Below is a small trained network, with its code and all its weights. Each question gives an input and a class and asks what happens when units are switched off, that is, made to give their printed mean instead of their output.

import numpy as np


def w(rows, s, z=0):
    codes = np.array(rows[::2]) - 128.0
    scale = np.full(codes.shape[1], s)
    scale[-1] = z or s
    return codes * scale


def f(y):
    return y / 2 * (1 + np.tanh(0.7978845608 * (y + 0.044715 * y**3)))


def log_softmax(a):
    a = a - a.max(-1, keepdims=True)
    return a - np.log(np.exp(a).sum(-1, keepdims=True))


def net(x, mask):
    res = np.array(x, float).reshape(1, 6) / 4 @ E
    y = f(res @ A[0][:, :-1].T + A[0][:, -1])
    res = res + np.where(mask, y, B[0][:, -1]) @ B[0][:, :-1]
    return log_softmax(res[-1] @ U[:, :-1].T + U[:, -1])


A, B = {}, {}
E = w([
[186,57,148,233,82,147,54],'x0',
[141,116,253,157,118,36,250],'x1',
[85,14,100,81,54,228,206],'x2',
[204,10,173,29,202,137,76],'x3',
[39,48,194,189,161,255,130],'x4',
[168,196,189,151,214,218,110],'x5',
],0.0047)
A[0] = w([
[139,122,148,141,137,2,129,212],'neuron 1',
[108,76,148,147,86,180,170,202],'neuron 2',
[176,114,101,72,128,181,62,230],'neuron 3',
[206,109,195,104,188,81,135,217],'neuron 4',
[142,184,48,94,109,83,108,217],'neuron 5',
[75,50,131,139,81,191,150,212],'neuron 6',
[199,125,102,89,157,124,53,232],'neuron 7',
[90,148,141,169,133,209,135,253],'neuron 8',
[147,83,63,112,99,173,46,219],'neuron 9',
[174,67,128,173,123,106,81,215],'neuron 10',
[147,164,107,164,77,71,178,198],'neuron 11',
[132,79,155,123,109,222,138,251],'neuron 12',
[116,153,91,68,150,79,133,193],'neuron 13',
[78,99,98,128,127,200,176,164],'neuron 14',
[139,115,123,47,113,93,157,173],'neuron 15',
[125,190,87,158,69,123,149,191],'neuron 16',
[113,102,141,74,136,114,182,203],'neuron 17',
[117,178,140,157,202,219,96,234],'neuron 18',
[141,212,169,187,94,36,142,238],'neuron 19',
],0.008,0.0034)
B[0] = w([
[147,116,177,128,39,33,131,216],'neuron 1',
[43,55,160,152,81,199,129,211],'neuron 2',
[199,100,89,87,168,193,155,225],'neuron 3',
[147,118,248,49,126,94,116,220],'neuron 4',
[162,182,53,109,83,97,186,226],'neuron 5',
[38,2,131,156,61,218,135,242],'neuron 6',
[242,127,103,66,130,134,131,225],'neuron 7',
[45,161,129,153,197,216,42,224],'neuron 8',
[183,53,37,97,134,200,103,238],'neuron 9',
[158,29,116,97,97,99,35,195],'neuron 10',
[128,133,115,240,44,66,174,205],'neuron 11',
[71,19,178,121,186,239,106,239],'neuron 12',
[120,196,106,70,101,83,244,193],'neuron 13',
[79,128,156,124,92,209,104,200],'neuron 14',
[85,112,120,74,175,58,218,184],'neuron 15',
[133,166,55,185,101,144,160,199],'neuron 16',
[37,116,188,94,124,116,208,187],'neuron 17',
[114,194,124,94,237,141,81,236],'neuron 18',
[153,198,141,204,45,36,89,253],'neuron 19',
],0.0059,0.0056)
U = w([
[87,116,135,57,109,49,239,59],'0',
[59,197,98,189,203,133,53,254],'1',
[159,120,210,73,225,185,143,131],'2',
[193,22,37,113,137,169,81,169],'3',
[10,53,165,145,104,245,134,99],'4',
[187,194,31,59,135,187,170,4],'5',
[137,156,67,255,46,83,187,127],'6',
[198,126,214,139,65,78,45,144],'7',
],0.006,0.00076)

Each question gives the input, the list of numbers given to net, and the class t.
The units are the neurons (one row each of A and B). Each row of codes is followed by its name. A weight is (code - 128) times the scale printed after its matrix; where a second scale follows, it is the last column's (A, B and U).
mask holds one flag per neuron, in row order. A switched-off neuron (its flag False) gives its mean, the last column of its row in B, instead of its output. The means were averaged over made-up inputs and are rounded, as every weight is.
A unit's drop is (log p(t) with every unit on - log p(t) with that unit switched off) / (log p(t) with every unit on - log p(t) with every unit switched off).
The circuit of an input: a set's keep is (log p(t) with only the set's units on - log p(t) with every unit switched off) / (log p(t) with every unit on - log p(t) with every unit switched off). Starting from the 12 units with the biggest drops (on a tie, the unit counted first), units are removed one at a time, each time the one whose removal leaves the highest keep (on an exact tie, the one counted first), for as long as the keep stays at least 0.8.
circuit, biggest first: the units of the circuit, biggest drop first
unit that matters most: the unit with the biggest drop
k most important neurons: the k neurons with the biggest drops, biggest first
drop of u: that unit's drop, to one decimal
input [3,-6,-7,7,-8,1], class 5: circuit, biggest first	(neuron 5; neuron 7)
input [-7,6,-6,-3,6,-2], class 6: circuit, biggest first	(neuron 19; neuron 12)
input [-8,7,-8,-1,3,3], class 7: circuit, biggest first	(neuron 19; neuron 4)
input [-6,-4,-1,-6,6,2], class 1: unit that matters most	neuron 18
input [-4,8,6,-6,-1,4], class 6: circuit, biggest first	(neuron 11; neuron 19)
input [-2,-4,6,-7,-8,-6], class 6: circuit, biggest first	(neuron 11; neuron 16)
input [-5,5,-2,-4,-5,-5], class 6: circuit, biggest first	(neuron 19; neuron 11)
input [-7,2,-7,3,-1,5], class 7: 3 most important neurons	(neuron 19; neuron 4; neuron 1)
input [3,1,-6,-8,4,6], class 1: 2 most important neurons	(neuron 18; neuron 8)
input [-7,2,-2,-5,5,0], class 1: 2 most important neurons	(neuron 8; neuron 6)
input [-3,-1,5,-5,-3,2], class 6: drop of neuron 19	-0.2
input [-4,1,-6,-1,-3,1], class 6: drop of neuron 19	0.3
input [-5,2,-8,0,3,2], class 7: drop of neuron 4	0.2
input [1,0,-6,-2,7,8], class 1: drop of neuron 18	0.2
input [-4,3,2,7,-8,6], class 0: most important neuron	(neuron 15)
